Below is a small trained network, with its code and all its weights. Each question gives an input and a target symbol and asks what happens when units are switched off, that is, made to give their printed mean instead of their output.

import numpy as np


def w(rows, s, z=0):
    codes = np.array(rows[::2]) - 128.0
    scale = np.full(codes.shape[1], s)
    scale[-1] = z or s
    return codes * scale


def norm(h):
    return h / np.sqrt((h * h).mean(-1, keepdims=True) + 1e-5)


def f(y):
    return y / 2 * (1 + np.tanh(0.7978845608 * (y + 0.044715 * y**3)))


def softmax(a):
    e = np.exp(a - a.max(-1, keepdims=True))
    return e / e.sum(-1, keepdims=True)


def log_softmax(a):
    a = a - a.max(-1, keepdims=True)
    return a - np.log(np.exp(a).sum(-1, keepdims=True))


def net(x, mask):
    ids = ['αβγδζηλξτφψ'.index(c) for c in x.split()]
    T = len(ids)
    res = E[ids] + P[:T]
    r = norm(res)
    for j in range(2):
        rows = slice(4 * j, 4 * j + 4)
        q, k, v = (r @ M[0][rows].T for M in (Q, K, V))
        z = softmax(np.where(np.tri(T) > 0, q @ k.T / 4**0.5, -1e9)) @ v
        o = O[0][rows]
        res = res + np.where(mask[j], z, o[:, -1]) @ o[:, :-1]
    y = f(norm(res) @ A[0][:, :-1].T + A[0][:, -1])
    res = res + np.where(mask[2:18], y, B[0][:, -1]) @ B[0][:, :-1]
    return log_softmax(norm(res)[-1] @ U[:, :-1].T + U[:, -1])


Q, K, V, O, A, B = {}, {}, {}, {}, {}, {}
E = w([
[59,49,215,89,152,213,8,90],'α',
[205,71,145,78,21,131,177,202],'β',
[117,8,48,100,119,135,111,141],'γ',
[210,176,183,66,104,60,137,77],'δ',
[33,115,197,76,148,66,82,52],'ζ',
[162,172,90,203,177,175,133,109],'η',
[198,201,80,121,206,80,128,92],'λ',
[22,2,168,141,72,125,131,187],'ξ',
[175,114,70,93,141,89,156,159],'τ',
[159,128,197,193,149,130,107,126],'φ',
[185,47,150,213,91,194,136,167],'ψ',
],0.014)
P = w([
[144,140,124,128,76,166,103,156],'0',
[163,110,147,120,163,183,111,182],'1',
[101,150,105,182,163,137,101,98],'2',
[156,117,126,172,68,119,76,159],'3',
[170,96,175,92,203,156,213,113],'4',
[93,135,105,205,153,124,99,99],'5',
[154,100,121,192,61,88,69,142],'6',
[166,106,191,98,208,136,246,118],'7',
[90,130,103,216,150,113,96,97],'8',
[153,100,124,204,55,74,74,137],'9',
],0.011)
Q[0] = w([
[132,143,110,113,142,117,111,142],'h1',
[124,140,119,124,84,71,98,129],'h1',
[84,169,93,159,139,172,118,102],'h1',
[142,78,141,142,157,110,138,139],'h1',
[143,118,9,155,166,106,154,140],'h2',
[159,63,134,161,78,235,152,188],'h2',
[168,145,168,224,171,124,99,37],'h2',
[46,66,128,172,133,150,109,90],'h2',
],0.015)
K[0] = w([
[142,134,110,112,124,121,106,127],'h1',
[120,140,122,143,164,80,127,127],'h1',
[129,145,146,104,138,166,130,146],'h1',
[128,108,124,149,95,119,135,165],'h1',
[144,129,7,134,175,123,150,152],'h2',
[144,72,124,167,85,189,150,163],'h2',
[150,176,166,183,166,150,104,108],'h2',
[49,89,131,159,157,150,98,102],'h2',
],0.021)
V[0] = w([
[82,174,84,97,90,217,59,212],'h1',
[106,157,118,82,131,168,154,130],'h1',
[103,92,75,168,95,94,132,140],'h1',
[149,83,140,116,156,155,153,110],'h1',
[106,131,100,199,56,154,77,119],'h2',
[180,168,214,104,161,48,217,152],'h2',
[94,159,93,254,80,75,93,84],'h2',
[185,157,61,105,101,21,58,141],'h2',
],0.0064)
O[0] = w([
[132,154,120,103,110,70,97,169,121],'h1',
[98,163,133,88,66,168,137,141,3],'h1',
[115,78,113,130,170,153,158,90,200],'h1',
[129,183,113,176,177,161,78,168,153],'h1',
[163,188,135,3,167,60,181,118,184],'h2',
[80,46,89,146,125,176,87,172,187],'h2',
[96,246,125,40,81,165,128,187,67],'h2',
[98,101,164,132,91,161,207,88,245],'h2',
],0.0062,0.002)
A[0] = w([
[77,170,146,176,126,154,165,75,9],'n1',
[105,148,127,197,179,47,94,170,127],'n2',
[89,211,129,143,195,136,90,99,90],'n3',
[40,147,92,167,156,127,143,142,149],'n4',
[132,122,175,101,152,102,144,88,29],'n5',
[133,114,123,192,160,115,66,49,214],'n6',
[122,131,56,215,93,79,36,112,73],'n7',
[143,176,172,178,157,152,128,132,170],'n8',
[131,62,137,121,132,136,185,140,253],'n9',
[146,142,36,183,161,89,171,126,84],'n10',
[80,115,203,131,186,126,107,183,122],'n11',
[52,62,88,188,188,248,49,162,86],'n12',
[116,158,107,64,68,96,123,72,96],'n13',
[161,143,132,88,114,88,142,130,65],'n14',
[61,134,81,72,181,114,101,101,22],'n15',
[166,91,197,110,172,175,201,164,163],'n16',
],0.011,0.0029)
B[0] = w([
[157,164,154,50,172,170,42,137,137],'n1',
[150,59,210,102,79,131,155,76,151],'n2',
[70,92,84,166,98,144,185,162,164],'n3',
[185,96,93,147,90,153,79,149,135],'n4',
[107,166,85,79,129,151,127,93,139],'n5',
[160,94,122,65,107,93,162,162,187],'n6',
[141,24,87,139,82,84,161,58,137],'n7',
[97,78,131,104,179,97,99,142,153],'n8',
[112,149,130,114,219,151,147,108,254],'n9',
[180,165,183,125,101,122,155,104,151],'n10',
[168,148,98,153,160,187,204,73,162],'n11',
[203,30,2,181,187,108,114,184,175],'n12',
[134,73,111,180,142,163,107,178,161],'n13',
[107,94,105,154,131,120,121,95,149],'n14',
[113,193,137,154,135,55,26,115,145],'n15',
[65,173,87,125,131,64,113,21,224],'n16',
],0.0087,0.0089)
U = w([
[143,31,78,163,205,137,83,197,167],'α',
[96,145,127,86,175,98,181,41,100],'β',
[179,171,98,158,99,20,54,117,66],'γ',
[154,98,171,6,134,166,81,146,146],'δ',
[35,98,111,122,72,105,59,145,204],'ζ',
[110,163,102,130,92,135,146,212,253],'η',
[146,107,76,21,21,53,165,168,106],'λ',
[138,91,166,190,60,198,101,57,136],'ξ',
[230,173,158,133,114,163,128,105,120],'τ',
[43,63,197,109,136,145,189,208,115],'φ',
[137,104,254,117,164,23,128,176,61],'ψ',
],0.0082,0.0044)

Each question gives the input, a string of symbols that net reads in full, and the target symbol t.
The units are the heads (4 rows each of Q, K, V and O) and the neurons (one row each of A and B). Each row of codes is followed by its name. A weight is (code - 128) times the scale printed after its matrix; where a second scale follows, it is the last column's (O, A, B and U).
mask holds one flag per unit, heads first, then neurons. A switched-off unit (its flag False) gives its mean, the last column of its rows in O or B, instead of its output. The means were averaged over made-up inputs and are rounded, as every weight is.
A unit's drop is (log p(t) with every unit on - log p(t) with that unit switched off) / (log p(t) with every unit on - log p(t) with every unit switched off).
The circuit of an input: a set's keep is (log p(t) with only the set's units on - log p(t) with every unit switched off) / (log p(t) with every unit on - log p(t) with every unit switched off). Starting from the 12 units with the biggest drops (on a tie, the unit counted first), units are removed one at a time, each time the one whose removal leaves the highest keep (on an exact tie, the one counted first), for as long as the keep stays at least 0.8.
units of the circuit, in order: the units of the circuit, biggest drop first
k most important neurons: the k neurons with the biggest drops, biggest first
which heads matter: for each layer, one digit per head in row order, 1 if its drop is at least 0.15 and else 0, layers parted by /
drop of u: that unit's drop, to one decimal
input ζ φ δ, target δ: which heads matter : 01
input φ β φ β δ φ ψ, target γ: units of the circuit, in order : h2, n6, n11
input γ φ β φ β α β γ, target β: units of the circuit, in order : h2, n16
input φ γ β β γ, target β: which heads matter : 01
input δ α δ β γ β γ, target λ: units of the circuit, in order : h2, n6, n12
input α β ξ δ ψ τ γ β, target β: units of the circuit, in order : n16
input δ β δ β, target ξ: units of the circuit, in order : n6, h2, n12
input α β η β η β η, target λ: which heads matter : 00
input δ γ γ β β β γ, target λ: units of the circuit, in order : h2, n12
input β η β φ, target ψ: units of the circuit, in order : h2, n8, n16, n12
input β β λ λ η, target α: units of the circuit, in order : h2, n12
input δ ζ β λ, target τ: 3 most important neurons : n10, n16, n12
input ζ β γ τ β β φ, target ψ: 2 most important neurons : n8, n16
input ζ γ φ, target φ: units of the circuit, in order : h2, n3, n2, n16
input φ δ ξ, target ξ: 3 most important neurons : n11, n2, n4
input ξ δ τ, target τ: 2 most important neurons : n10, n4
input φ β γ β φ, target β: which heads matter : 00
input β β β ζ β ζ λ τ, target α: which heads matter : 01
input ζ λ δ β β φ γ β λ, target λ: 2 most important neurons : n3, n6
input ξ γ ψ, target ψ: drop of n16 : 0.1
input η η β ζ φ ξ, target ξ: drop of n16 : 0.1
input φ ψ β β α, target α: drop of h2 : 0.3
